Here is a tiny trained network, its code and every weight. The questions are about switching its units off for an input and a class, where a switched-off unit gives its printed mean instead of its output.

import numpy as np


def w(rows, s, z=0):
    codes = np.array(rows[::2]) - 128.0
    scale = np.full(codes.shape[1], s)
    scale[-1] = z or s
    return codes * scale


def norm(h):
    return h / np.sqrt((h * h).mean(-1, keepdims=True) + 1e-5)


def f(y):
    return np.maximum(y, 0)


def log_softmax(a):
    a = a - a.max(-1, keepdims=True)
    return a - np.log(np.exp(a).sum(-1, keepdims=True))


def net(x, mask):
    res = np.array(x, float).reshape(1, 6) / 4 @ E
    u = 0
    for l in range(3):
        y = f(norm(res) @ A[l][:, :-1].T + A[l][:, -1])
        res = res + np.where(mask[u : u + 4], y, B[l][:, -1]) @ B[l][:, :-1]
        u += 4
    return log_softmax(norm(res)[-1] @ U[:, :-1].T + U[:, -1])


A, B = {}, {}
E = w([
[129,135,136,132,132,130,127,127,123,125],'x0',
[117,138,126,123,136,123,120,120,124,141],'x1',
[127,83,195,64,6,92,138,190,113,230],'x2',
[134,135,27,155,121,53,247,143,9,88],'x3',
[2,127,209,73,175,183,179,149,178,67],'x4',
[141,120,130,121,137,133,136,137,135,123],'x5',
],0.0073)
A[0] = w([
[201,129,187,97,111,139,44,141,168,145,3],'0.n1',
[194,96,127,113,62,123,81,144,117,182,112],'0.n2',
[254,128,94,178,107,118,4,100,177,172,99],'0.n3',
[236,128,45,168,93,106,63,111,79,140,57],'0.n4',
],0.0095,0.002)
B[0] = w([
[41,66,149,152,130,187,76,168,135,151,194],'0.n1',
[171,133,192,69,56,98,111,127,155,170,211],'0.n2',
[67,117,43,71,166,204,167,118,12,1,250],'0.n3',
[117,149,128,207,155,76,150,170,208,187,247],'0.n4',
],0.0073,0.011)
A[1] = w([
[247,111,150,159,80,63,92,50,85,184,47],'1.n1',
[223,185,73,171,118,60,90,129,177,185,131],'1.n2',
[206,115,103,164,67,170,10,104,53,147,20],'1.n3',
[136,106,102,128,59,119,137,199,69,150,4],'1.n4',
],0.011,0.003)
B[1] = w([
[86,142,2,85,191,93,169,51,176,43,199],'1.n1',
[203,51,114,123,98,93,142,41,154,191,246],'1.n2',
[119,36,120,55,99,181,149,143,25,109,161],'1.n3',
[135,157,229,70,100,172,160,87,107,70,253],'1.n4',
],0.0092,0.006)
A[2] = w([
[167,113,86,155,191,58,51,151,121,180,55],'2.n1',
[122,220,142,111,109,89,188,171,52,60,132],'2.n2',
[117,142,198,128,140,199,1,126,207,135,170],'2.n3',
[203,68,65,255,178,95,86,187,104,213,4],'2.n4',
],0.0096,0.0026)
B[2] = w([
[149,100,165,194,97,198,99,121,109,132,155],'2.n1',
[138,95,99,113,122,174,23,133,121,154,229],'2.n2',
[193,189,115,158,130,50,172,131,121,133,254],'2.n3',
[103,100,186,254,108,192,54,156,135,201,182],'2.n4',
],0.0097,0.0071)
U = w([
[73,117,36,138,218,204,76,137,99,79,216],'0',
[104,79,173,31,72,191,93,164,81,145,165],'1',
[160,93,85,245,147,144,126,100,131,176,146],'2',
[189,83,84,87,78,61,203,66,123,164,4],'3',
[160,222,157,176,219,110,166,115,168,73,67],'4',
[122,165,196,93,91,64,166,210,174,196,120],'5',
],0.011,0.0018)

Each question gives the input, the list of numbers given to net, and the class t.
The units are the neurons (one row each of A and B). Each row of codes is followed by its name. A weight is (code - 128) times the scale printed after its matrix; where a second scale follows, it is the last column's (A, B and U).
mask holds one flag per neuron, layer by layer. A switched-off neuron (its flag False) gives its mean, the last column of its row in B, instead of its output. The means were averaged over made-up inputs and are rounded, as every weight is.
A unit's drop is (log p(t) with every unit on - log p(t) with that unit switched off) / (log p(t) with every unit on - log p(t) with every unit switched off).
The circuit of an input: a set's keep is (log p(t) with only the set's units on - log p(t) with every unit switched off) / (log p(t) with every unit on - log p(t) with every unit switched off). Starting from all 12 units, units are removed one at a time, each time the one whose removal leaves the highest keep (on an exact tie, the one counted first), for as long as the keep stays at least 0.8.
circuit, biggest first: the units of the circuit, biggest drop first
top k neurons: the k neurons with the biggest drops, biggest first
k most important neurons of layer l: the k neurons of layer l with the biggest drops, biggest first
input [-2,-1,6,-8,6,0], class 5: circuit, biggest first => [2.n3]
input [-3,0,-4,8,-1,-5], class 2: circuit, biggest first => [0.n3 2.n4]
input [-8,-3,8,-8,7,-3], class 5: top 2 neurons => [2.n3 0.n3]
input [-8,1,-6,6,-2,-6], class 2: circuit, biggest first => [0.n3 2.n4]
input [-5,0,1,-6,7,-8], class 5: top 2 neurons => [0.n3 2.n3]
input [0,7,4,-2,-8,8], class 1: circuit, biggest first => [0.n3 0.n2]
input [5,-6,2,-5,-7,8], class 1: circuit, biggest first => [0.n2 0.n3]
input [7,1,0,-2,2,-7], class 4: top 2 neurons => [0.n3 2.n3]
input [7,-2,-7,-6,3,0], class 4: top 2 neurons => [2.n3 0.n3]
input [-4,-8,0,-4,-4,-1], class 0: top 2 neurons => [0.n3 0.n4]
input [-4,-4,7,-7,2,1], class 5: top 2 neurons => [2.n3 0.n3]
input [-6,8,2,0,8,-2], class 5: top 3 neurons => [0.n3 1.n1 1.n4]
input [5,4,0,-4,3,4], class 4: 2 most important neurons of layer 0 => [0.n2 0.n4]
input [2,-3,0,5,-4,-6], class 2: top neuron => [0.n4]
input [4,-1,-7,2,0,-2], class 2: circuit, biggest first => [0.n3 1.n4]
input [5,1,0,-1,0,-8], class 0: top 3 neurons => [0.n2 1.n4 1.n2]
input [-8,2,6,5,1,1], class 1: top 4 neurons => [0.n4 2.n2 1.n4 1.n2]
input [-6,6,6,0,-4,-8], class 1: top 4 neurons => [0.n3 1.n4 2.n3 0.n1]
input [1,1,-1,-8,8,-7], class 4: 2 most important neurons of layer 0 => [0.n2 0.n4]
input [-3,-3,-1,-2,-2,2], class 0: circuit, biggest first => [0.n3]
input [-2,-6,7,0,3,-7], class 5: 2 most important neurons of layer 1 => [1.n3 1.n1]
input [0,0,-4,-7,1,-4], class 4: 2 most important neurons of layer 1 => [1.n1 1.n3]
